[[0.4, 10.1, 23.8, -3.4, 2.2, -18.3, -1.5, -8.1, -17.5, -32.5, 18.0, 13.0], [5.5, -7.5, -11.9, 5.5, -1.4, 17.6, 16.3, -1.6, 6.7, -7.3, 8.8, -47.2], [-0.3, -10.4, 10.3, 6.4, 1.5, 26.3, 19.5, 11.6, 16.1, -5.4, 16.5, -51.4]]
The entry just right of -32.5 is 18.0
The entry just right of -18.3?
Answer: -1.5
The entry just left of -1.4?
Answer: 5.5
The entry just right of 17.6 is 16.3
The entry just right of -8.1 -> -17.5
The entry just left of -7.3?
Answer: 6.7
The entry just left of the smallest entry -> 16.5
The smallest entry: -51.4
The entry just right of -1.4: 17.6
The entry just left of the largest entry?
Answer: 1.5

Read these off the row that follows.
1) What is the entry at the centre?
2) What is the 5th entry?
3) What is the third entry from the end?
4) What is the fifth-last entry?
5) What is the second smallest entry?
6) What is the minimum?
7) What is the 1st entry from the left?
8) What is the third entry from the left?
array([ -1.5,   5.8, -11.0,   4.7,   1.2,  14.2,   2.8,   8.9,  11.9,
         4.2,  12.4, -23.2,  -0.3,  16.4, -13.0])
1) 8.9
2) 1.2
3) -0.3
4) 12.4
5) -13.0
6) -23.2
7) -1.5
8) -11.0

grid = 3,1,8,2,2,3,2,5,3
The largest entry -> 8
The first entry from the right -> 3

Read these off the array that follows.
1) Give the top entry of the column that holds the smallest entry.
2) Give the third entry on the diagonal from the top-right corner.
3) Give the entry in the bottom-left corner.
4) Give the largest entry in the first column.
5) Give the top-left entry.
6) Give the entry in the bottom-right corner.
7) Give the largest entry in the last row.
8) Give the entry just right of 66.
[[27 31 58 21 22 55 34 42]
 [48 16 66 34 43 45 24 49]
 [21 74 15 42 26 52 70 20]
 [27 34 54 23 22 61 38 31]
 [22 77  9 42 28 47 72 23]
 [25 30 56 23 21 60 33 35]
 [20 77  9 39 22 48 69 19]
 [23 77 10 42 23 50 70 18]
 [20 74  7 45 23 49 70 20]
 [26 30 53 23 20 64 42 29]
 [35 27 54 28 31 48 28 40]
 [21 31 55 21 22 61 35 30]
 [37 27 57 31 29 55 37 41]]
1) 58
2) 52
3) 37
4) 48
5) 27
6) 41
7) 57
8) 34

Questions about the array below. Rows and columns are numbered from 1.
1) What is the entry just right of 6?
2) What is the entry at row 3, column 1?
3) What is the entry in row 1 and column 2?
4) What is the entry at row 2, column 3?
5) What is the entry in row 2 and column 1?
6) What is the entry in row 1 and column 3?
7) What is the entry in row 3 and column 2?
8) What is the top entry of the column that holds the largest entry?
[[ -1   7   9   4 -13 -46]
 [ -7   2   0  -1  18  38]
 [-13   2   2   4  11  22]
 [ 14   5  -1   0 -19 -22]
 [  9  -6  -1  -7  14  47]
 [-18   3  13   7   6 -14]]
1) -14
2) -13
3) 7
4) 0
5) -7
6) 9
7) 2
8) -46

x =
[[54 57 42 66 46 62 38 73 74 61 31 38 60]
 [32 45 36 65 41 34 63 35 35 52 47 55 34]
 [50 54 42 52 46 59 44 60 58 48 44 48 54]
 [49 53 41 56 45 61 42 63 57 51 41 48 53]
 [54 54 53 78 49 46 40 72 82 75 23 31 60]
 [38 55 23 51 38 66 51 54 44 37 53 61 45]
 [28 48 23 58 36 48 63 35 28 39 54 66 32]
 [60 54 58 64 52 54 39 70 79 68 31 33 62]
 [22 52 14 68 33 51 61 42 34 44 48 66 29]
 [18 56  4 77 29 56 61 49 40 47 44 63 31]
 [64 53 59 49 54 60 35 69 73 58 33 36 65]
 [63 50 66 57 56 44 38 64 71 68 33 31 62]
 [35 48 39 72 43 36 57 48 48 60 38 48 41]
 [45 48 46 57 47 46 52 49 50 53 44 48 47]]
Which number is the entry just left of the smallest entry? 56
The entry just right of the largest entry -> 75
Which number is the entry just left of the largest entry? 72
The bottom-right entry is 47
Which number is the 1st entry on the main diagonal? 54
Which number is the entry in the bottom-left corner? 45
The second largest entry -> 79
The first entry of the smallest entry's row: 18
Which number is the top entry of the column that holds the largest entry? 74
The entry directly below 74 -> 35
The largest entry in the first column: 64
The smallest entry in the first row: 31
The largest entry in the last row: 57
The second entry on the main diagonal: 45
Which number is the entry directly above the largest entry? 57
Which number is the largest entry? 82
The top-right entry -> 60
Which number is the second smallest entry? 14
The entry directly below the largest entry is 44
The first entry of the largest entry's row -> 54
The last entry of the smallest entry's row -> 31
The smallest entry in the last column -> 29
The fifth-last entry, reading row by row is 50
The last entry in the row that holds the largest entry -> 60
The 2nd entry on the diagonal from the top-right corner -> 55
The entry directly below the smallest entry: 59
Which number is the fifth entry, reading row by row? 46
